Below is a small trained network, with its code and all its weights. Each question gives an input and a class and asks what happens when units are switched off, that is, made to give their printed mean instead of their output.

import numpy as np


def w(rows, s, z=0):
    codes = np.array(rows[::2]) - 128.0
    scale = np.full(codes.shape[1], s)
    scale[-1] = z or s
    return codes * scale


def norm(h):
    return h / np.sqrt((h * h).mean(-1, keepdims=True) + 1e-5)


def f(y):
    return y / 2 * (1 + np.tanh(0.7978845608 * (y + 0.044715 * y**3)))


def log_softmax(a):
    a = a - a.max(-1, keepdims=True)
    return a - np.log(np.exp(a).sum(-1, keepdims=True))


def net(x, mask):
    res = np.array(x, float).reshape(1, 3) / 4 @ E
    u = 0
    for l in range(2):
        y = f(norm(res) @ A[l][:, :-1].T + A[l][:, -1])
        res = res + np.where(mask[u : u + 11], y, B[l][:, -1]) @ B[l][:, :-1]
        u += 11
    return log_softmax(norm(res)[-1] @ U[:, :-1].T + U[:, -1])


A, B = {}, {}
E = w([
[11,92,158,73,141],'x0',
[107,97,48,103,7],'x1',
[173,66,139,127,215],'x2',
],0.0021)
A[0] = w([
[198,170,158,198,104,114],'L0N0',
[63,178,102,137,108,67],'L0N1',
[252,91,94,121,37,71],'L0N2',
[72,153,143,158,159,72],'L0N3',
[175,161,235,205,155,26],'L0N4',
[179,78,69,94,64,77],'L0N5',
[195,218,204,211,151,6],'L0N6',
[91,79,83,97,154,235],'L0N7',
[42,150,161,84,187,128],'L0N8',
[78,57,72,83,114,64],'L0N9',
[144,44,68,131,195,100],'L0N10',
],0.0037,0.0024)
B[0] = w([
[128,106,202,142,95,180],'L0N0',
[120,63,205,98,173,104],'L0N1',
[67,213,78,183,246,182],'L0N2',
[53,195,70,56,122,106],'L0N3',
[167,101,100,134,61,164],'L0N4',
[90,215,87,127,116,142],'L0N5',
[127,4,117,132,40,172],'L0N6',
[181,115,206,117,130,253],'L0N7',
[36,235,115,76,187,200],'L0N8',
[57,73,123,159,77,132],'L0N9',
[194,17,100,91,215,169],'L0N10',
],0.0033,0.0015)
A[1] = w([
[227,121,113,242,80,4],'L1N0',
[182,76,103,169,196,77],'L1N1',
[76,26,107,88,186,92],'L1N2',
[156,144,254,160,22,34],'L1N3',
[162,215,134,192,113,73],'L1N4',
[77,13,114,70,80,104],'L1N5',
[220,106,58,150,175,106],'L1N6',
[188,145,183,225,75,139],'L1N7',
[208,160,173,238,170,74],'L1N8',
[218,167,91,98,110,150],'L1N9',
[84,34,127,88,239,76],'L1N10',
],0.005,0.0043)
B[1] = w([
[127,166,178,2,170,187],'L1N0',
[54,120,152,134,94,200],'L1N1',
[242,106,50,125,106,183],'L1N2',
[176,10,12,30,132,128],'L1N3',
[196,198,83,108,67,147],'L1N4',
[154,19,50,88,107,161],'L1N5',
[23,174,93,194,215,233],'L1N6',
[255,43,88,124,87,250],'L1N7',
[80,22,137,104,65,240],'L1N8',
[78,154,145,227,162,193],'L1N9',
[226,195,144,49,59,237],'L1N10',
],0.0045,0.0019)
U = w([
[244,3,48,48,42,251],'0',
[202,11,235,220,229,111],'1',
[22,254,243,40,192,60],'2',
[203,159,234,8,229,125],'3',
[197,240,35,240,35,107],'4',
[49,204,38,246,227,91],'5',
[10,71,39,21,18,68],'6',
],0.0057,0.0033)

Each question gives the input, the list of numbers given to net, and the class t.
The units are the neurons (one row each of A and B). Each row of codes is followed by its name. A weight is (code - 128) times the scale printed after its matrix; where a second scale follows, it is the last column's (A, B and U).
mask holds one flag per neuron, layer by layer. A switched-off neuron (its flag False) gives its mean, the last column of its row in B, instead of its output. The means were averaged over made-up inputs and are rounded, as every weight is.
A unit's drop is (log p(t) with every unit on - log p(t) with that unit switched off) / (log p(t) with every unit on - log p(t) with every unit switched off).
The circuit of an input: a set's keep is (log p(t) with only the set's units on - log p(t) with every unit switched off) / (log p(t) with every unit on - log p(t) with every unit switched off). Starting from the 12 units with the biggest drops (on a tie, the unit counted first), units are removed one at a time, each time the one whose removal leaves the highest keep (on an exact tie, the one counted first), for as long as the keep stays at least 0.8.
circuit, biggest first: the units of the circuit, biggest drop first
k most important neurons: the k neurons with the biggest drops, biggest first
top k neurons in layer l: the k neurons of layer l with the biggest drops, biggest first
drop of u: that unit's drop, to one decimal
input [4,-1,-1], class 2: top neuron in layer 1 => (L1N7)
input [0,2,0], class 4: top 3 neurons in layer 0 => (L0N8 L0N10 L0N3)
input [-7,0,2], class 1: top 2 neurons in layer 1 => (L1N7 L1N8)
input [0,6,7], class 5: top 2 neurons in layer 1 => (L1N6 L1N7)
input [-4,8,2], class 5: 2 most important neurons => (L0N2 L1N10)
input [0,-8,-8], class 0: top 3 neurons in layer 0 => (L0N6 L0N2 L0N4)
input [-1,4,0], class 4: top 4 neurons in layer 1 => (L1N4 L1N6 L1N0 L1N1)
input [0,3,5], class 5: top 3 neurons in layer 1 => (L1N6 L1N7 L1N1)
input [-8,-2,-7], class 0: 2 most important neurons => (L1N7 L0N0)
input [-3,-7,-1], class 0: 2 most important neurons => (L1N7 L1N3)
input [-8,1,2], class 5: 2 most important neurons => (L1N6 L0N2)
input [-1,4,-2], class 4: top 2 neurons in layer 1 => (L1N6 L1N4)
input [-8,-8,-3], class 0: top 3 neurons in layer 1 => (L1N7 L1N3 L1N8)
input [-4,1,5], class 5: circuit, biggest first => (L1N6)
input [-7,-1,-7], class 0: top 2 neurons in layer 0 => (L0N0 L0N8)
input [-5,2,8], class 5: 2 most important neurons => (L1N6 L0N2)
input [3,0,-3], class 2: top 2 neurons in layer 0 => (L0N8 L0N6)
input [-2,1,4], class 5: drop of L1N6 => 0.5
input [0,5,0], class 4: drop of L0N10 => 0.2
input [-1,-1,-5], class 0: circuit, biggest first => (L1N3)
input [-4,-3,-3], class 0: drop of L1N3 => 0.1
